Below are the code and all the weights of a small trained network. Each question names an input and a class and asks about switching units off, where a switched-off unit gives its printed mean instead of its output.

import numpy as np


def w(rows, s, z=0):
    codes = np.array(rows[::2]) - 128.0
    scale = np.full(codes.shape[1], s)
    scale[-1] = z or s
    return codes * scale


def f(y):
    return y / 2 * (1 + np.tanh(0.7978845608 * (y + 0.044715 * y**3)))


def log_softmax(a):
    a = a - a.max(-1, keepdims=True)
    return a - np.log(np.exp(a).sum(-1, keepdims=True))


def net(x, mask):
    res = np.array(x, float).reshape(1, 6) / 4 @ E
    y = f(res @ A[0][:, :-1].T + A[0][:, -1])
    res = res + np.where(mask, y, B[0][:, -1]) @ B[0][:, :-1]
    return log_softmax(res[-1] @ U[:, :-1].T + U[:, -1])


A, B = {}, {}
E = w([
[62,134,155,107,121,148,1,38,51,143],'x0',
[111,97,129,140,108,127,146,126,107,123],'x1',
[114,23,99,51,128,151,94,137,191,171],'x2',
[126,127,126,118,119,141,144,123,121,119],'x3',
[49,156,25,179,94,190,93,181,144,85],'x4',
[140,202,111,108,32,177,211,90,145,184],'x5',
],0.007)
A[0] = w([
[115,135,109,109,91,163,89,27,98,151,186],'n1',
[181,114,91,142,137,115,203,217,192,136,52],'n2',
[57,136,130,105,138,120,56,67,66,167,42],'n3',
[108,29,107,30,139,173,112,116,215,171,54],'n4',
[105,60,97,10,113,145,76,148,233,183,41],'n5',
[134,59,102,148,245,40,45,182,96,23,177],'n6',
[183,131,223,113,143,42,141,113,102,197,65],'n7',
[68,160,2,207,81,203,67,217,131,93,2],'n8',
],0.0052,0.0015)
B[0] = w([
[60,135,100,70,174,90,176,190,120,175,187],'n1',
[89,170,190,71,215,160,192,202,132,228,209],'n2',
[89,178,166,78,224,172,156,242,123,164,186],'n3',
[106,163,151,254,152,141,166,59,202,77,219],'n4',
[84,191,142,215,104,137,127,46,194,70,222],'n5',
[130,183,48,52,67,14,198,82,168,150,252],'n6',
[193,92,209,138,51,180,51,73,115,58,199],'n7',
[239,45,211,54,70,204,38,119,160,18,213],'n8',
],0.0055,0.005)
U = w([
[213,58,195,95,93,174,76,109,130,82,75],'0',
[118,150,52,72,89,71,162,99,131,155,195],'1',
[116,121,107,151,128,120,143,113,117,149,234],'2',
[91,166,156,254,138,126,132,85,144,98,88],'3',
[78,137,145,88,193,147,142,203,122,190,2],'4',
[129,109,98,163,139,123,128,117,109,155,132],'5',
],0.0074,0.0027)

Each question gives the input, the list of numbers given to net, and the class t.
The units are the neurons (one row each of A and B). Each row of codes is followed by its name. A weight is (code - 128) times the scale printed after its matrix; where a second scale follows, it is the last column's (A, B and U).
mask holds one flag per neuron, in row order. A switched-off neuron (its flag False) gives its mean, the last column of its row in B, instead of its output. The means were averaged over made-up inputs and are rounded, as every weight is.
A unit's drop is (log p(t) with every unit on - log p(t) with that unit switched off) / (log p(t) with every unit on - log p(t) with every unit switched off).
The circuit of an input: a set's keep is (log p(t) with only the set's units on - log p(t) with every unit switched off) / (log p(t) with every unit on - log p(t) with every unit switched off). Starting from all 8 units, units are removed one at a time, each time the one whose removal leaves the highest keep (on an exact tie, the one counted first), for as long as the keep stays at least 0.8.
units of the circuit, in order: the units of the circuit, biggest drop first
unit that matters most: the unit with the biggest drop
top k neurons: the k neurons with the biggest drops, biggest first
drop when u is switched off: that unit's drop, to one decimal
input [1,-6,-2,5,6,3], class 0: top 2 neurons	[n8; n6]
input [1,1,8,5,-3,-2], class 3: top 3 neurons	[n4; n5; n8]
input [6,-4,-5,-1,5,5], class 4: units of the circuit, in order	[n1; n3; n5]
input [-1,7,-1,-7,-8,8], class 0: units of the circuit, in order	[n7]
input [7,-4,-2,4,2,-7], class 1: top 2 neurons	[n6; n2]
input [-7,-2,0,4,2,5], class 4: top 2 neurons	[n2; n6]
input [-4,-6,-1,0,-4,-8], class 1: top 2 neurons	[n6; n8]
input [-7,-6,8,-3,5,-3], class 3: units of the circuit, in order	[n5; n4]
input [7,-2,7,-4,-4,-2], class 3: top 2 neurons	[n4; n5]
input [8,-8,-4,5,-2,-2], class 4: units of the circuit, in order	[n3; n1]
input [0,7,8,4,1,-7], class 3: units of the circuit, in order	[n4; n5]
input [8,0,3,-6,-7,0], class 4: top 3 neurons	[n3; n1; n8]
input [4,-2,1,-1,7,-8], class 1: top 2 neurons	[n6; n7]
input [4,3,2,-7,8,-1], class 0: unit that matters most	n8
input [-7,-3,-3,2,0,-3], class 4: top 3 neurons	[n2; n5; n4]
input [6,2,0,-5,-1,3], class 4: top 3 neurons	[n3; n1; n6]
input [-7,0,-4,5,0,6], class 4: top 2 neurons	[n2; n6]
input [-8,1,-7,-4,7,-2], class 4: top 4 neurons	[n2; n7; n5; n4]
input [6,-1,5,5,6,3], class 0: top 3 neurons	[n8; n6; n2]
input [-7,-1,1,-6,2,1], class 4: unit that matters most	n2
input [-4,8,-8,-6,0,-8], class 1: drop when n6 is switched off	0.7
input [-2,7,-1,-7,8,0], class 0: drop when n8 is switched off	0.8
input [6,2,7,-2,1,-6], class 3: drop when n4 is switched off	0.8
